(in the rows, 128 means zero)
Each row of numbers belongs to one of the nodes below and depends on some of the facts about them. Some rows are named. Which node is each other row?

There are 4 kinds of fact about the nodes: ψ, λ, Π, κ.
ψ: is of sort; λ: belongs to class; Π: uses; κ: points at
{ribilal klezur tafur gadrin zuvu goga teges siter fluro gizis stifun gradus davok vudril nibo gigruk giki tritrak breror kase trozibo flugum graza tozam pator skaru gobre plido} ψ b
{feflor broplo grodur grapa defim muples ruklok nuris taplus butro ruve skagura zekan nifus drusi ploskil kidok notre grisuk skifli nabudok roza geklu peviva plakloplin raflas stegas klomam genam logral kedran zodrus zastas klugak rebastun skizi kloba bimebil potril zumar stegegril plisi guplel nugo staklem trivista bizuk} ψ a
[ribilal gadrin ruklok ruve grisuk trestem plakloplin nibo gigruk zodrus klugak bimebil] λ 818
[seskubrok stidoplo feflor broplo klezur grapa tafur defim muples nuris taplus butro skagura nofol teges mifli nifus ploskil siter kidok notre fluro zugral zigros nabudok roza davok ledelo dabran raflas giki doligruk laste klizin zastas trozibo rebastun flugum drinun graza potril truflem brisus guplel nuflaze nugo skaru trivista bizuk plido] λ 607
[grodur zemi datim goga ruku drusi sadro stifun geklu brubrafar genam gustu logral tregrami tizek kloba tozam plisi reklople staklem guflin] λ 187
[dradru rigrel zekan gizis skifli skiger gradus peviva nobrar stegas pokas kedran tritrak breror skizi] λ 875
[zuvu vudril klomam kase zumar stegegril pator gobre] λ 709
ribilal Π graza
stidoplo Π dabran seskubrok
feflor Π vudril
grodur Π nobrar
klezur Π plisi
grapa Π drinun
dradru Π vudril
tafur Π vudril
gadrin Π plisi
goga Π plisi
mifli Π vudril
nifus Π siter
drusi Π dabran datim
fluro Π ledelo
grisuk Π vudril
nabudok Π zuvu
roza Π bimebil zastas
peviva Π ledelo
plakloplin Π gobre
brubrafar Π vudril
ledelo Π vudril
dabran Π vudril
nobrar Π vudril
klomam Π vudril
genam Π pator
gustu Π nofol
doligruk Π davok
logral Π zigros
tritrak Π klezur
breror Π plisi
klizin Π vudril
kase Π plido
tregrami Π ledelo klugak
zastas Π kloba
flugum Π nibo
skizi Π gobre
drinun Π klezur vudril
kloba Π plido datim
zumar Π siter
brisus Π teges vudril
tozam Π vudril zodrus
plisi Π vudril
nuflaze Π skagura gradus nobrar trestem
reklople Π vudril
nugo Π klezur vudril
gobre Π ploskil
plido Π vudril
dradru κ: gizis
defim κ: ploskil
rigrel κ: notre
nuris κ: defim staklem
butro κ: ploskil grodur nuris
ruku κ: dabran
nifus κ: ruve ribilal
drusi κ: gizis
ploskil κ: guflin drusi
notre κ: guplel
zugral κ: dradru
skifli κ: ruve dradru truflem broplo
stifun κ: ploskil klomam
peviva κ: grapa
gigruk κ: dabran tritrak
stegas κ: defim
tritrak κ: dabran kedran
drinun κ: reklople
guplel κ: truflem
reklople κ: staklem
nugo κ: broplo
staklem κ: klomam
trivista κ: klezur
gobre κ: stegas

Known rows:
zuvu: [106 111  91 132 103  14 118 112 102 121 107  85 105 100 152 152 178 129
 146 132 125 147 104  73 158 150 117 212 140 152 169 174 140 110 207 166
  62 136 122 132 135  95 125]
skiger: [123 124 126 122 138 123 140 114 127 126 121 144 135 118 127 126 130 129
 137 143 123 130 133 128 128 130 127 147 130 129 124 136 131 129 143 135
 123 132 120 128 136 122 127]
seskubrok: [122 126 124 124 132 140 139 105 119 124 116 120 118 125 127 121 121 126
 132 130 135 121 117 125 122 131 128 155 129 127 107 116 135 122 128 143
 125 139 124 129 127 125 138]
muples: [126 118 124 119 129 143 136 111 115 126 118 130 120 129 127 123 121 128
 130 125 130 120 122 131 129 130 130 140 127 126 112 124 137 126 131 139
 128 136 127 129 124 124 141]
ruku: [131 101 125 121 172 131 118 187 208 165 127  95  78 123 132 108 162 118
 113 146 113 122 156 110 117 142 121 164 127 128 137 157 129 122  89  82
 119 131  98 128 133 130  80]
zumar: [162 110 127 126 122 167 126 139 142 123 181 196 175 138 116 149 174 135
 111 178  86 138 152 113 186 164 127 113 135 127 131 164 163 143 149 129
 121 127 122 132 132 122 141]
bizuk: [126 119 124 119 128 144 137 111 116 126 119 130 121 129 127 123 121 128
 129 125 130 120 121 130 128 130 130 140 127 127 111 123 137 126 130 139
 127 136 127 129 125 124 140]
peviva: [118 115 114 106 133 114 147 126 137 135 121 164 135 134 125 128 123 135
 138 127 119 127 136 143 131 117 124 128 127 133 126 154 114 134 141 134
 133 124 127 124 125 113 126]
gadrin: [126 121 119 118 103 129 132 148 129 135 118 138 125 151 130 125 133 134
 115 111 135 131 128 145 139 116 134 108 125 126 123 141 109 131 147 123
 137 133 136 133 127 131 120]
taplus: [126 120 125 119 129 144 136 111 116 126 118 130 121 129 127 122 121 128
 130 125 130 120 121 131 128 131 130 140 127 127 112 123 136 127 131 139
 128 136 127 129 124 124 140]
doligruk: [132 112 129 119 130 152 133 112 109 129 120 140 122 128 132 121 123 130
 129 115 128 119 126 126 134 134 131 124 125 123 121 136 146 128 135 141
 129 134 125 128 120 129 143]
kedran: [130  79 137 114 146 126 122 135 155 142 130 101  87  87 125 115 142 118
 133 133  96 111 158 129 116 152 129 177 121 128 134 137 151 128 132  79
 111 150 103 138 145 142 105]
feflor: [125 108 121 108 117 132 136 120 112 131 116 141 122 137 127 124 113 131
 129 110 125 119 127 150 130 119 131 117 123 128 117 132 125 134 138 128
 137 132 137 129 122 120 137]
klezur: [125 115 129 116 119 137 135 105  95 122 103 131 125 126 130 120 119 127
 125 123 132 124 122 143 128 124 138 136 126 127 109 119 135 132 155 133
 134 139 136 133 137 126 137]
tizek: [130 142 129 134 154 124 127 152 143 139 100 128 131 137 140 118 152 123
 107 160 141 148 133 117 130 121 134 135 135 129 126 140 121 127 134 126
 134 119 123 126 146 120 101]
trivista: [122 121 115 115 134 146 143 113 129 131 121 139 120 139 126 122 122 131
 132 126 131 118 120 127 129 129 124 141 129 127 109 133 130 125 120 149
 128 134 124 125 116 118 141]
gizis: [138 145 161 157 111  93 103 112  96 104 156 106 155  89 127 151 110 123
 147 113 118 141 131 137 118 131 129  94 126 133 163  89 137 132 124 108
 122 119 139 132 137 141 138]

Rows to name:
No name comes twice in this set of rows, the named rows included.
[146 135 163 158  86 103 114 133 116 115 144  87 155 115 146 139 134 126
 130  83 132 165 114 160 137 131 135  58 135 128 144  72 128 120  97 112
 126 133 122 140 121 131 133] | ruve
[120 123 124 119 136 116 142 115 127 127 117 143 134 119 126 126 127 130
 138 138 123 130 134 134 126 125 128 145 130 131 124 136 126 130 146 132
 126 131 123 128 136 121 126] | nobrar
[116 153 141 146 139 161 142 123 144 134 113 121 128 127 133 100 129 129
 125 128 153 134 121 114 114 129 138 140 129 103 112 119 123 112 127 149
 131 144 103 130 130 178 118] | nibo
[119 122 140 120 137 154 145 109 119 136 109 145 127 124 131 103 100 131
 137 105 134 120 130 141 113 121 139 115 120 108 114 127 130 126 127 139
 141 135 118 126 120 163 134] | flugum
[123 157 127 145 131 118 107 124 121 113 165 134 131 114 105 149 106 128
 142 142 123 106 136  99 111 128 118 142 119 130 159 135 124 133 138 126
 122 112 150 120 132 149 135] | stegas
[111 144 149 140 146  67 132 123 166 136 152 163 161 114 114 108 115 119
 129 177  81 181 132 115 128 138 148 189 131 101  95 133 109 109 132 170
 107 143 114 130 137 205 134] | pator
[128 155 132 148 115 135  94 119  96 108 165 114 119 119 106 150  93 125
 134 123 131  95 125 101 108 129 123 132 114 127 152 116 131 134 132 124
 126 115 164 122 126 157 148] | defim
[168 117 136 132 146 212 121 114 121 118 164 164 138 136 118 138 155 124
 105 170 105 123 132  96 167 171 127 139 134 126 103 127 185 130 109 150
 119 137 120 130 123 109 167] | siter
[116 118 115 118 108  95 143 130 138 128 133 153 155 127 126 131 140 138
 138 138 114 135 138 144 142 124 128 128 130 128 136 155 112 136 168 122
 128 129 125 132 137 138 112] | kase
[120 150 128 146  90  86  98 134 101 107 166 134 155 110 107 155 114 133
 136 141 115 115 143 119 124 122 130 122 116 128 174 141 113 146 191 100
 128 112 164 130 151 176 118] | klomam

The same nodes again, as new rows of numbers:
Named rows:
trivista: [ 59 116  96 160 128 101 153 174  81 113 137 159 148 102 149 133 134 150
 137 131 156 171 123 169 143 173 128 111 145 205 122  95 147]
fluro: [117 122 111 147 126 128 142 147 106 138 132 138 110 125 142 142 111 124
 128 143 144 137 125 119 138 137 105 120 114 126 131 111 130]
tizek: [ 95 131  87 154 136 120 147 143 106 134 132 125  89 132 123 132 109 118
 138 138 138 130  93 119 137 132 126 118 140 139 128 100 137]
trestem: [117 129  97 149 131 130 147 139 128 131 139 141  86 126 148 142 109 127
 136 144 133 132 118 126 133 141 120 118 121 141 126 112 129]
taplus: [119 134  93 158 132 128 142 140 111 141 144 132  90 122 132 129 106 126
 133 136 133 150 106 130 136 143 125 119 117 148 122 111 130]
vudril: [139 123  95 136 141 130 155 118 153 114 135 148  73 128 154 150 109 136
 147 164 132 113 119 121 130 141 124 116 127 142 133 119 132]
nobrar: [144 122 114 145 128 130 144 136 122 132 142 148 102 127 144 144 103 133
 123 150 142 133 126 125 135 142 112 125 111 139 129 114 124]
dabran: [143 126 107 138 132 122 166 166 104 128 133 140  22 117 105 121  94 145
 123 153 139 139 141 116 127 149 106 125 107 129 128 107 130]
butro: [115 125 103 165 130 121 133 125 108 143 133 130  91 132 155 137 111 124
 133 135 134 142 106 121 137 135 127 111 132 143 116 120 128]
nuris: [104 122 105 165 128 120 136 128 109 142 132 131  90 133 158 137 113 126
 133 135 134 138 107 119 136 134 128 110 134 139 116 119 127]
ribilal: [ 97 135  85 155 139 139 139 154 139 141 150 141 134 116 142 134 107 109
 134 133 133 137 103 136 142 132 107 125 108 125 126 101 131]
grapa: [153 129 105 145 131 133 155 152 105 145 133 132  37 123 108 122  88 127
 121 146 135 141 132 108 131 137  98 127 105 114 130 106 130]
skiger: [110 128 104 160 133 127 144 142 120 141 146 146  92 128 143 132  99 129
 131 135 136 144 108 131 138 139 120 122 116 146 117 111 126]
zemi: [ 94 130  90 153 136 121 147 146 109 135 133 123  88 129 127 133 108 118
 136 137 138 129  90 119 137 135 126 119 141 138 130 100 137]
siter: [112 133  90 155 133 128 149 146 131 135 143 138  78 127 145 136 107 122
 138 133 130 138 110 129 135 140 129 117 134 146 118 112 127]
zuvu: [114 126  84 159 150 127 152 131 135 132 135 144  74 124 147 133 108 128
 150 141 129 136 100 129 138 132 121 112 121 142 121 110 137]
stegas: [112 121 113 169 129 122 136 123 111 145 137 140  92 136 157 136 104 132
 130 135 135 146 105 125 137 133 129 114 123 147 114 121 123]

Name these rows:
No name comes twice in this set of rows, the named rows included.
[119 127  93 141 129 124 146 140 124 128 133 130  86 131 130 144 110 116
 138 146 138 115 106 116 133 140 123 122 150 143 138 102 136] | datim
[160 117 114 156 116 125 130 113  83 139 124 128 106 129 149 148 106 127
 123 147 141 145 118 115 136 141 118 114 123 139 130 123 128] | drinun
[ 95 137  96 153 139 135 142 155 156 139 159 146 138 122 146 134 106 122
 129 137 134 131  97 140 141 131 116 128 104 127 119 107 124] | rigrel
[140 128 100 149 125 129 140 139 109 135 137 137  96 122 137 137 107 121
 127 142 138 142 117 125 136 145 115 121 120 140 127 110 131] | zastas
[129 127 108 149 132 127 144 137 134 133 146 145  89 126 147 140 102 137
 128 144 135 134 114 131 135 142 127 122 120 141 121 117 123] | gradus
[142 121 117 151 128 125 140 140 112 136 140 143 118 120 139 138 103 136
 118 145 144 140 117 127 139 139 111 124 105 125 125 113 126] | breror
[106 128 105 154 144 120 169 171 114 140 142 148   8 122 111 109  86 148
 124 138 135 149 124 129 130 144 112 126 107 139 111 105 129] | kedran
[ 63 106 109 144 121 104 153 174  91 105 132 161 157 106 156 149 136 152
 133 144 162 158 142 159 140 177 119 116 146 196 134  98 145] | klezur
[105 129  96 155 144 121 165 170 111 139 137 141   9 118 110 109  91 142
 133 138 133 150 128 123 130 145 111 121 112 136 116 103 135] | gigruk
[ 68 127 103 169 131 127 116 109 130 151 145 127 100 139 145 122 112 136
 141 151 133 140 102 127 129 145 123 116 130 159 120 118 138] | ploskil

The same nodes again, as new rows of numbers:
Some nodes and their rows:
stifun: [134 129 122 170  58 137  76 117 132 122 143 108 128 135 120  90  79 124
 146 124 110 130 103 188 127 109 135 116 135 192  88 186 146 181 114 161
 129 102  91 131  35  83 118  98  95]
brubrafar: [169 130 172 156  33 102 117 137  76 165 120  82 136 123 124  89 121 168
 166 117  92 106 123 161 152 118 131  97 160 131  70 165 154 100 124 163
 174 164  98 105 108 105 101 105  99]
reklople: [150 121 159 164  41 110  91 135  81 156 131  79 139 129 119  74  95 199
 165 133 102 119  86 179 148 105 124 104 153 161  59 178 173 138 120 163
 161 129  76 130  54  99 106 100  88]
tozam: [169 133 166 158  39 107 115 134  87 159 122  93 135 121 122  94 119 149
 164 118  96 109 129 161 149 122 135  97 157 138  79 165 148 108 124 163
 168 161 101 104 111 102 104 102 103]
skifli: [145 130 100 121  52 119 122 122 167 117 137  45  72 130 147 103  96 111
 116  85  74 118 165 143 117 108 146 121 161 150  91 180  52 114 118 140
 110 146 147  57 107  87  94 165 114]
graza: [162 128 135 169  61 106 148 128 126 146 128 131 140 116 128 112 110  91
 165 104 119 117 141 161 133 136 147  98 148 155  95 155 128 127 116 163
 134 144 124 128 122 105 116  98 111]
gradus: [168 134 146 169  51 109 129 130 120 145 130 122 143 123 128 114  93  83
 167 111 119 121 141 158 139 137 142  99 149 156  93 158 135 135 118 165
 126 144 127 113 113 103 112 108 119]
drusi: [139 133 123 113  66 116  84 122 154 135 141  98 104 113 124  83  83 165
 126 170 133 132 101 145 140 121 124  95 167 189 111 185 118 169 126 152
 134 140  84 118  81 108 122 105 105]
brisus: [165 118 153 166  48  91 154 137  92 165 124  92 142 117 128  95 119 157
 169 107 101 109 126 161 145 124 138  96 159 140  71 155 144  99 122 158
 155 152 111 127 119 113 105 105 100]
potril: [161 128 135 169  60 106 148 130 125 146 128 131 141 116 127 111 110  94
 166 104 119 117 141 161 134 135 148  98 147 155  95 155 128 127 117 162
 135 144 124 127 123 106 115  98 110]
kedran: [167 164 158 192  20  68 106  98 150 177 135 112 171 129 150 132 103 128
 126 111 142 109 180 137 115 173  96  96 171 181 110 150 172 184 124 156
 155 165 115 144 116 109 112  89 112]
broplo: [142 137 116 106  75  85 137 147 184 144 128 119  90 102 142  98 106 169
 141 130 146 122 140 107 121 133 131  95 175 143 105 164  66 130 113 158
 127 180 127  76 158 113 108 134 124]
plisi: [181 132 183 200  63 116 129 120 110 167 130  86 164 132 118  87 158 220
 197  98  97  87 118 148 161 115 150 100 147 150  71 169 162 128 132 139
 183 184 103  63  95 120  96 112 104]
doligruk: [164 124 136 168  66 108 150 132 124 149 127 117 140 114 123 109 114 108
 163 112 111 119 144 161 140 135 145  94 153 163  97 155 130 118 125 153
 138 143 123 129 128 111 114  92 110]
pokas: [169 133 146 169  51 109 128 130 119 145 130 120 143 122 128 114  94  86
 167 111 118 120 141 158 139 137 141  98 150 157  93 158 136 134 118 163
 126 145 127 114 113 103 112 107 118]
trestem: [163 132 139 158  56 120 126 133 116 140 127 138 140 120 128 109 121  99
 166 110 113 118 147 161 134 134 144 102 143 154 112 159 125 129 115 166
 144 152 114 124 126 102 121  93 110]
peviva: [169 100 128 166  70 143 115 185 119 157 114  86 111 124 112 124 108  74
 170 113  86 113 176 196 148 127 126  95 155 172  61 166 151 121 129 142
 133 136 135 156 118 112  94  89 125]

Rows to name:
No name comes twice in this set of rows, the named rows included.
[151 121 103 132  68 116 147 130 157 130 130  63  89 117 135 104 118 120
 125  95  79 117 167 152 127 117 148 107 162 158  98 169  70  98 126 135
 128 146 138  92 133 101 101 128 109] | nifus
[161 126 135 157  60 126 122 146 122 143 123 136 131 120 126 112 122  96
 168 110 113 115 154 168 133 133 139 101 144 155 105 161 129 133 114 163
 145 153 115 134 126 105 117  90 113] | klugak
[146 125 141 105  48  73 113 156 136 162 128  49  93 115 144  75  92 251
 145 139 119 118 111 115 137 112 113  99 188 136  65 173  99 114 119 152
 141 175 107  72 117 114  91 155 111] | dradru
[179 141 161 199  85 139 123 114 149 146 135 122 161 128 112 106 149 150
 185 106 111 100 141 149 153 130 158  98 139 177 105 169 142 151 135 135
 159 171 117  68 107 115 108  95 118] | goga
[175 158 156 223  27  85 113  78 153 174 141  71 183 141 145 133 126 145
 121  88 105  99 196 149 122 163 106 104 165 201 109 155 177 176 139 127
 164 157 120 133  99 110 104  89 103] | tritrak
[166 123 136 163  63 107 152 128 119 150 128 112 139 112 123 108 113 107
 158 116 110 118 141 161 143 134 145  92 155 163 100 155 129 115 127 152
 139 144 120 132 129 113 116  92 108] | stidoplo
[131 112 105 183  65 126 114 114 133 124 146  98 133 135 126  92  79 122
 149 104 105 130 103 196 122 107 143 119 134 197  78 177 142 170 112 153
 115  85 102 157  34  89 118 103  88] | butro
[138 133 136 165  65 125  75 129 133 134 139 139 139 125 117  89  77 144
 161 148 143 134  90 171 133 122 127 103 142 189  92 179 158 190 112 170
 132 117  84 134  54  94 123  88 103] | staklem
[139 127 104 130  67 105 133 128 168 130 135  89  92 118 141  98 104 140
 132 104 110 120 143 142 117 118 142 110 160 157  95 171  76 131 114 149
 123 147 128  93 116  99 106 135 109] | zugral
[163 167 150 201  11  99  91  78 138 160 135  92 159 140 144 132 124  92
 106  84  97 101 195 165 111 157 109 110 156 180 114 162 164 172 126 151
 173 153 111 138  94  90 110  83  97] | ruku
[139 138 127 114  72  86  97 152 178 146 136 126 109 109 137  91  70 193
 152 161 171 135 108 113 127 135 115  94 174 168  97 171 103 173 111 164
 114 161 108  91 114 112 112 129 126] | gizis
[159  90 140 155  60 108 131 200  95 186 106  69 105 117 119 100 128 172
 177 112  91 100 150 189 147 117 111  92 170 145  31 162 165 101 123 148
 166 155 112 171 124 125  87  92 107] | ledelo
[166 151 175 179   8  30 130 106 114 211 127  77 173 117 153 107 127 234
 124 122 136  96 155 128 126 165  80  87 193 160  87 144 190 148 130 152
 196 186  88 165 129 128 106  85  90] | dabran
[154 134 127 110  71 108 121 149 156 141 125 114 104 107 134  98 124 165
 146 134 124 122 152 122 133 132 132  95 168 151 121 165  81 119 121 152
 144 178 115  88 159 112 113 113 120] | ribilal

